Below are the code and all the weights of a small trained network. Each question names an input and a class and asks about switching units off, where a switched-off unit gives its printed mean instead of its output.

import numpy as np


def w(rows, s, z=0):
    codes = np.array(rows[::2]) - 128.0
    scale = np.full(codes.shape[1], s)
    scale[-1] = z or s
    return codes * scale


def norm(h):
    return h / np.sqrt((h * h).mean(-1, keepdims=True) + 1e-5)


def f(y):
    return np.maximum(y, 0)


def log_softmax(a):
    a = a - a.max(-1, keepdims=True)
    return a - np.log(np.exp(a).sum(-1, keepdims=True))


def net(x, mask):
    res = np.array(x, float).reshape(1, 6) / 4 @ E
    u = 0
    for l in range(2):
        y = f(norm(res) @ A[l][:, :-1].T + A[l][:, -1])
        res = res + np.where(mask[u : u + 8], y, B[l][:, -1]) @ B[l][:, :-1]
        u += 8
    return log_softmax(norm(res)[-1] @ U[:, :-1].T + U[:, -1])


A, B = {}, {}
E = w([
[155,138,53,69,83,1,130,155,46,71,168],'x0',
[125,130,128,131,125,125,134,125,127,131,133],'x1',
[106,211,125,212,162,26,59,169,112,196,83],'x2',
[100,201,200,102,159,107,188,211,149,71,130],'x3',
[131,131,129,129,132,133,129,134,120,135,135],'x4',
[135,132,117,136,120,132,131,132,135,121,122],'x5',
],0.00096)
A[0] = w([
[113,149,188,210,180,154,119,134,154,196,48,30],'L0N1',
[98,141,87,187,122,97,59,110,134,167,121,53],'L0N2',
[124,118,196,212,165,162,129,111,140,194,59,2],'L0N3',
[112,181,204,123,140,148,165,177,158,117,112,9],'L0N4',
[167,65,96,174,109,197,44,53,152,238,111,32],'L0N5',
[40,196,151,250,212,113,74,147,152,179,67,101],'L0N6',
[97,183,236,132,175,162,180,190,192,117,92,87],'L0N7',
[106,59,189,130,155,223,200,79,152,112,120,150],'L0N8',
],0.0022,0.0013)
B[0] = w([
[100,200,72,65,108,167,36,160,194,110,221,202],'L0N1',
[202,82,179,103,124,92,205,135,88,173,74,180],'L0N2',
[92,206,62,82,126,184,30,166,214,101,218,185],'L0N3',
[89,66,84,187,168,73,150,67,58,82,103,178],'L0N4',
[40,65,64,224,236,53,204,52,68,5,82,216],'L0N5',
[226,90,226,70,91,123,169,158,127,204,82,255],'L0N6',
[77,47,59,210,197,69,154,33,74,82,96,232],'L0N7',
[142,167,130,43,62,202,101,168,173,141,212,240],'L0N8',
],0.0022,0.0027)
A[1] = w([
[214,161,199,136,90,99,96,168,141,205,104,68],'L1N1',
[182,173,94,55,14,98,86,176,94,107,191,2],'L1N2',
[93,192,158,151,124,217,80,153,201,146,154,37],'L1N3',
[99,70,98,78,87,254,158,62,164,95,186,137],'L1N4',
[209,140,213,114,181,103,82,152,166,221,95,83],'L1N5',
[220,99,203,70,45,213,176,132,124,134,147,57],'L1N6',
[156,158,76,118,100,3,120,151,54,139,105,119],'L1N7',
[40,193,249,146,184,102,223,198,110,45,138,83],'L1N8',
],0.0023,0.0018)
B[1] = w([
[196,98,179,86,71,113,224,139,66,141,101,168],'L1N1',
[57,178,149,164,176,253,57,104,244,146,169,170],'L1N2',
[79,145,48,69,82,166,80,99,156,19,224,155],'L1N3',
[164,188,181,141,118,48,122,195,104,186,81,252],'L1N4',
[181,138,160,94,32,118,201,169,51,126,139,180],'L1N5',
[197,152,187,176,106,30,128,179,66,248,36,165],'L1N6',
[78,150,159,117,151,237,121,137,214,99,159,230],'L1N7',
[156,32,30,189,134,126,82,21,87,166,92,186],'L1N8',
],0.0026,0.0035)
U = w([
[251,185,250,65,28,45,209,240,38,243,49,247],'0',
[28,227,89,44,120,253,20,160,252,56,253,60],'1',
[62,5,12,246,229,24,188,6,13,27,48,72],'2',
],0.0051,0.0014)

Each question gives the input, the list of numbers given to net, and the class t.
The units are the neurons (one row each of A and B). Each row of codes is followed by its name. A weight is (code - 128) times the scale printed after its matrix; where a second scale follows, it is the last column's (A, B and U).
mask holds one flag per neuron, layer by layer. A switched-off neuron (its flag False) gives its mean, the last column of its row in B, instead of its output. The means were averaged over made-up inputs and are rounded, as every weight is.
A unit's drop is (log p(t) with every unit on - log p(t) with that unit switched off) / (log p(t) with every unit on - log p(t) with every unit switched off).
unit that matters most: the unit with the biggest drop
top k neurons: the k neurons with the biggest drops, biggest first
top k neurons in layer l: the k neurons of layer l with the biggest drops, biggest first
drop when u is switched off: that unit's drop, to one decimal
input [-4,0,3,7,3,7], class 2: top neuron -> (L0N7)
input [-6,-4,-7,-4,7,1], class 0: top 3 neurons -> (L1N4, L0N8, L1N6)
input [-6,-8,-7,-7,0,8], class 0: top 3 neurons -> (L0N8, L0N7, L1N4)
input [-7,-2,2,-6,-3,4], class 1: top 2 neurons -> (L0N3, L0N1)
input [8,-7,5,-8,-5,7], class 1: top 2 neurons in layer 1 -> (L1N7, L1N8)
input [3,4,-2,4,-2,8], class 2: top 3 neurons -> (L0N8, L1N8, L0N1)
input [7,-6,-7,-6,2,-4], class 0: top 2 neurons -> (L0N5, L0N7)
input [-6,-4,-7,-5,5,2], class 0: top 2 neurons -> (L1N4, L0N8)
input [-5,7,-8,7,-6,-7], class 0: top 3 neurons -> (L0N8, L0N5, L1N4)
input [4,-1,-2,3,-5,4], class 1: top 2 neurons -> (L0N5, L0N6)
input [-4,3,2,-2,6,2], class 1: top 2 neurons -> (L0N3, L0N1)
input [-6,3,-3,8,-5,3], class 2: top 2 neurons -> (L0N7, L0N4)
input [-8,-4,7,0,4,7], class 1: top 3 neurons in layer 1 -> (L1N3, L1N4, L1N6)
input [5,7,-3,-2,-2,-6], class 1: unit that matters most -> L0N6
input [-3,5,-2,4,3,3], class 2: top 2 neurons -> (L0N7, L0N4)
input [0,5,-3,4,-5,1], class 2: top 2 neurons -> (L0N7, L0N6)
input [-4,-2,-8,-5,2,-2], class 0: drop when L1N4 is switched off -> 0.2
input [6,4,3,-4,-6,3], class 1: drop when L0N6 is switched off -> 0.1
input [0,8,1,2,1,-1], class 2: drop when L0N7 is switched off -> 0.2
input [0,2,-8,1,-8,-6], class 0: drop when L1N6 is switched off -> 0.5
input [6,6,-1,4,3,-1], class 1: top neuron -> (L0N5)
